Below is a small trained network, with its code and all its weights. Each question gives an input and a class and asks what happens when units are switched off, that is, made to give their printed mean instead of their output.

import numpy as np


def w(rows, s, z=0):
    codes = np.array(rows[::2]) - 128.0
    scale = np.full(codes.shape[1], s)
    scale[-1] = z or s
    return codes * scale


def norm(h):
    return h / np.sqrt((h * h).mean(-1, keepdims=True) + 1e-5)


def f(y):
    return y / 2 * (1 + np.tanh(0.7978845608 * (y + 0.044715 * y**3)))


def log_softmax(a):
    a = a - a.max(-1, keepdims=True)
    return a - np.log(np.exp(a).sum(-1, keepdims=True))


def net(x, mask):
    res = np.array(x, float).reshape(1, 3) / 4 @ E
    u = 0
    for l in range(3):
        y = f(norm(res) @ A[l][:, :-1].T + A[l][:, -1])
        res = res + np.where(mask[u : u + 6], y, B[l][:, -1]) @ B[l][:, :-1]
        u += 6
    return log_softmax(norm(res)[-1] @ U[:, :-1].T + U[:, -1])


A, B = {}, {}
E = w([
[129,127,126],'x0',
[3,193,120],'x1',
[150,4,126],'x2',
],0.0052)
A[0] = w([
[81,113,128,25],'L0N1',
[76,131,137,90],'L0N2',
[156,170,171,112],'L0N3',
[247,173,51,255],'L0N4',
[149,143,103,67],'L0N5',
[70,103,99,139],'L0N6',
],0.011,0.0034)
B[0] = w([
[193,75,176,123],'L0N1',
[126,108,255,142],'L0N2',
[204,160,169,146],'L0N3',
[108,115,94,255],'L0N4',
[148,174,176,120],'L0N5',
[63,138,167,155],'L0N6',
],0.0086,0.0065)
A[1] = w([
[237,213,101,122],'L1N1',
[72,201,164,173],'L1N2',
[103,183,115,143],'L1N3',
[77,4,120,251],'L1N4',
[122,53,193,72],'L1N5',
[158,20,142,60],'L1N6',
],0.011,0.0023)
B[1] = w([
[18,70,20,202],'L1N1',
[230,204,136,210],'L1N2',
[169,25,134,159],'L1N3',
[132,78,192,254],'L1N4',
[32,254,96,161],'L1N5',
[136,187,138,195],'L1N6',
],0.0069,0.0068)
A[2] = w([
[117,136,104,52],'L2N1',
[40,23,94,139],'L2N2',
[250,127,108,152],'L2N3',
[212,52,165,75],'L2N4',
[130,125,249,255],'L2N5',
[22,94,1,128],'L2N6',
],0.0095,0.0035)
B[2] = w([
[124,103,144,114],'L2N1',
[158,255,163,220],'L2N2',
[89,199,164,171],'L2N3',
[143,15,153,168],'L2N4',
[149,85,63,254],'L2N5',
[59,54,7,225],'L2N6',
],0.0086,0.0063)
U = w([
[100,121,46,210],'0',
[48,140,202,180],'1',
[179,140,127,9],'2',
[183,32,177,172],'3',
[184,251,146,179],'4',
[160,141,135,13],'5',
],0.025,0.011)

Each question gives the input, the list of numbers given to net, and the class t.
The units are the neurons (one row each of A and B). Each row of codes is followed by its name. A weight is (code - 128) times the scale printed after its matrix; where a second scale follows, it is the last column's (A, B and U).
mask holds one flag per neuron, layer by layer. A switched-off neuron (its flag False) gives its mean, the last column of its row in B, instead of its output. The means were averaged over made-up inputs and are rounded, as every weight is.
A unit's drop is (log p(t) with every unit on - log p(t) with that unit switched off) / (log p(t) with every unit on - log p(t) with every unit switched off).
The circuit of an input: a set's keep is (log p(t) with only the set's units on - log p(t) with every unit switched off) / (log p(t) with every unit on - log p(t) with every unit switched off). Starting from the 12 units with the biggest drops (on a tie, the unit counted first), units are removed one at a time, each time the one whose removal leaves the highest keep (on an exact tie, the one counted first), for as long as the keep stays at least 0.8.
units of the circuit, in order: the units of the circuit, biggest drop first
most important unit: the unit with the biggest drop
k most important neurons: the k neurons with the biggest drops, biggest first
top k neurons in layer l: the k neurons of layer l with the biggest drops, biggest first
drop of u: that unit's drop, to one decimal
input [-7,0,5], class 3: units of the circuit, in order : L1N4
input [-8,0,6], class 3: 3 most important neurons : L1N1, L1N4, L0N2
input [2,2,8], class 1: 4 most important neurons : L1N5, L1N2, L1N4, L2N6
input [-5,2,1], class 1: 2 most important neurons : L1N5, L0N2
input [-7,1,0], class 4: 3 most important neurons : L1N5, L2N6, L0N4
input [-1,0,3], class 3: 2 most important neurons : L1N1, L1N4
input [4,6,1], class 1: 3 most important neurons : L0N6, L0N2, L1N5
input [-7,1,7], class 1: 3 most important neurons : L1N2, L1N5, L1N4
input [-6,-1,1], class 3: 3 most important neurons : L1N5, L1N1, L2N4
input [2,3,2], class 1: top 2 neurons in layer 2 : L2N6, L2N2
input [-5,1,3], class 1: 4 most important neurons : L1N5, L2N6, L1N4, L1N2
input [0,-8,0], class 0: 4 most important neurons : L0N2, L0N6, L1N2, L1N3
input [8,0,6], class 3: 4 most important neurons : L1N1, L1N4, L0N2, L2N5
input [-6,0,1], class 3: 2 most important neurons : L1N4, L1N1
input [6,1,6], class 1: most important unit : L1N2
input [-1,8,0], class 4: top 2 neurons in layer 1 : L1N2, L1N4
input [-5,-3,2], class 3: 2 most important neurons : L1N1, L2N4
input [3,3,1], class 1: 2 most important neurons : L0N2, L1N5
input [-3,2,7], class 1: 4 most important neurons : L1N5, L1N4, L1N2, L2N6
input [-8,-3,1], class 3: most important unit : L1N5
input [-5,6,-3], class 4: drop of L1N2 : 1.7
input [-2,8,-6], class 4: drop of L1N2 : 0.2
input [8,2,-7], class 4: drop of L1N2 : 5.7
input [1,-1,4], class 3: drop of L1N1 : 4.5
